Here is a tiny trained network, its code and every weight. The questions are about switching its units off for an input and a class, where a switched-off unit gives its printed mean instead of its output.

import numpy as np


def w(rows, s, z=0):
    codes = np.array(rows[::2]) - 128.0
    scale = np.full(codes.shape[1], s)
    scale[-1] = z or s
    return codes * scale


def f(y):
    return y / 2 * (1 + np.tanh(0.7978845608 * (y + 0.044715 * y**3)))


def log_softmax(a):
    a = a - a.max(-1, keepdims=True)
    return a - np.log(np.exp(a).sum(-1, keepdims=True))


def net(x, mask):
    res = np.array(x, float).reshape(1, 7) / 4 @ E
    y = f(res @ A[0][:, :-1].T + A[0][:, -1])
    res = res + np.where(mask, y, B[0][:, -1]) @ B[0][:, :-1]
    return log_softmax(res[-1] @ U[:, :-1].T + U[:, -1])


A, B = {}, {}
E = w([
[169,95,155,116,75,149,102,69,224,48],'x0',
[179,117,91,18,95,104,107,87,100,125],'x1',
[150,199,165,121,11,83,83,131,178,251],'x2',
[176,157,116,102,148,242,91,136,240,80],'x3',
[195,104,140,111,83,65,149,118,20,82],'x4',
[97,3,232,110,156,184,115,53,127,143],'x5',
[42,123,101,138,108,122,75,133,170,163],'x6',
],0.0076)
A[0] = w([
[42,117,111,190,210,170,129,140,114,116,224],'neuron 1',
[23,163,136,221,170,145,141,136,107,132,212],'neuron 2',
[225,112,103,71,106,181,158,134,189,71,177],'neuron 3',
[100,158,122,198,167,152,211,146,121,52,143],'neuron 4',
[175,183,195,118,55,140,62,78,226,128,202],'neuron 5',
[148,187,75,106,73,54,164,200,41,181,204],'neuron 6',
[73,117,164,151,117,172,65,118,193,181,204],'neuron 7',
[92,142,134,179,124,187,133,125,205,130,234],'neuron 8',
[193,89,144,97,142,139,166,111,90,152,197],'neuron 9',
[18,82,142,140,207,161,111,173,146,164,148],'neuron 10',
[121,136,140,130,66,218,66,87,246,159,205],'neuron 11',
[179,155,91,126,183,166,120,108,186,27,219],'neuron 12',
[129,112,166,177,8,131,77,127,195,206,121],'neuron 13',
[164,154,90,6,176,189,104,92,150,45,199],'neuron 14',
[211,108,143,95,141,141,104,89,149,67,234],'neuron 15',
[61,144,95,107,158,192,80,74,137,240,219],'neuron 16',
[167,54,140,119,116,69,139,66,2,134,202],'neuron 17',
[67,150,112,201,181,139,120,143,150,53,160],'neuron 18',
[163,154,113,105,124,197,108,75,185,137,213],'neuron 19',
[198,143,134,96,121,161,77,114,189,81,181],'neuron 20',
[89,155,190,155,104,123,99,126,129,183,215],'neuron 21',
[165,227,106,133,63,97,83,190,126,191,222],'neuron 22',
[137,62,159,165,140,70,145,117,5,86,253],'neuron 23',
],0.0073,0.003)
B[0] = w([
[179,48,70,86,208,158,169,184,123,157,196],'neuron 1',
[177,144,94,117,216,109,166,135,125,160,189],'neuron 2',
[139,118,122,211,38,209,50,117,192,89,203],'neuron 3',
[178,117,136,172,157,142,189,163,81,173,168],'neuron 4',
[75,158,195,193,70,106,70,195,130,93,233],'neuron 5',
[165,242,41,90,81,104,121,41,111,175,247],'neuron 6',
[62,89,151,80,186,71,58,146,191,127,206],'neuron 7',
[114,73,133,145,168,103,100,200,154,102,193],'neuron 8',
[108,155,169,135,116,158,138,96,101,96,173],'neuron 9',
[135,52,71,37,209,157,119,123,163,168,195],'neuron 10',
[77,89,194,134,105,87,45,188,182,130,244],'neuron 11',
[163,103,97,224,94,186,124,181,132,103,202],'neuron 12',
[108,144,174,84,113,22,97,179,63,127,206],'neuron 13',
[124,99,82,175,67,236,119,95,155,110,218],'neuron 14',
[133,68,140,186,82,170,125,90,133,83,197],'neuron 15',
[86,113,117,70,171,105,86,57,184,126,200],'neuron 16',
[47,131,150,58,67,136,214,23,86,62,232],'neuron 17',
[176,84,139,135,156,122,164,167,102,156,170],'neuron 18',
[99,111,174,155,114,132,36,133,200,99,198],'neuron 19',
[115,128,113,213,51,129,70,142,189,71,197],'neuron 20',
[116,161,130,52,167,79,112,89,132,119,177],'neuron 21',
[143,194,103,124,114,73,53,127,144,158,227],'neuron 22',
[119,147,148,57,90,153,241,104,2,90,230],'neuron 23',
],0.0072,0.011)
U = w([
[218,114,109,161,149,146,176,218,69,158,84],'0',
[119,87,83,66,178,155,110,135,154,165,2],'1',
[100,139,203,123,97,55,82,179,130,128,71],'2',
[177,255,42,107,95,95,105,93,99,194,176],'3',
[151,119,116,199,68,225,93,139,151,94,169],'4',
[105,132,148,71,90,152,212,79,45,81,229],'5',
],0.0098,0.00065)

Each question gives the input, the list of numbers given to net, and the class t.
The units are the neurons (one row each of A and B). Each row of codes is followed by its name. A weight is (code - 128) times the scale printed after its matrix; where a second scale follows, it is the last column's (A, B and U).
mask holds one flag per neuron, in row order. A switched-off neuron (its flag False) gives its mean, the last column of its row in B, instead of its output. The means were averaged over made-up inputs and are rounded, as every weight is.
A unit's drop is (log p(t) with every unit on - log p(t) with that unit switched off) / (log p(t) with every unit on - log p(t) with every unit switched off).
The circuit of an input: a set's keep is (log p(t) with only the set's units on - log p(t) with every unit switched off) / (log p(t) with every unit on - log p(t) with every unit switched off). Starting from the 12 units with the biggest drops (on a tie, the unit counted first), units are removed one at a time, each time the one whose removal leaves the highest keep (on an exact tie, the one counted first), for as long as the keep stays at least 0.8.
circuit, biggest first: the units of the circuit, biggest drop first
unit that matters most: the unit with the biggest drop
k most important neurons: the k neurons with the biggest drops, biggest first
drop of u: that unit's drop, to one decimal
input [2,-6,-3,1,7,-3,-2], class 5: unit that matters most => neuron 23
input [6,-1,5,8,-8,1,-2], class 2: 4 most important neurons => [neuron 11; neuron 13; neuron 7; neuron 5]
input [-5,-4,6,0,-2,-3,7], class 3: 2 most important neurons => [neuron 6; neuron 22]
input [-1,-5,1,2,-3,-8,-5], class 3: 2 most important neurons => [neuron 22; neuron 6]
input [-2,4,-5,-5,-5,-6,8], class 3: 4 most important neurons => [neuron 6; neuron 11; neuron 7; neuron 8]
input [-1,-7,5,-5,-5,1,2], class 1: 2 most important neurons => [neuron 10; neuron 2]
input [1,5,4,6,2,-4,3], class 4: 2 most important neurons => [neuron 3; neuron 14]
input [4,0,5,-4,5,-1,-2], class 3: 2 most important neurons => [neuron 6; neuron 22]
input [0,2,2,6,-5,-5,3], class 2: 2 most important neurons => [neuron 11; neuron 7]
input [0,1,3,-7,7,-4,-6], class 5: 2 most important neurons => [neuron 17; neuron 23]
input [-6,6,-7,3,-6,-5,2], class 0: drop of neuron 7 => 0.3
input [-1,5,3,1,7,-1,2], class 3: drop of neuron 22 => 0.2
input [3,-8,5,-2,6,2,-4], class 5: drop of neuron 7 => 0.0
input [-8,-1,-7,-6,-1,-8,8], class 3: circuit, biggest first => [neuron 6]
input [-5,0,5,-3,-7,3,5], class 1: drop of neuron 10 => 0.4
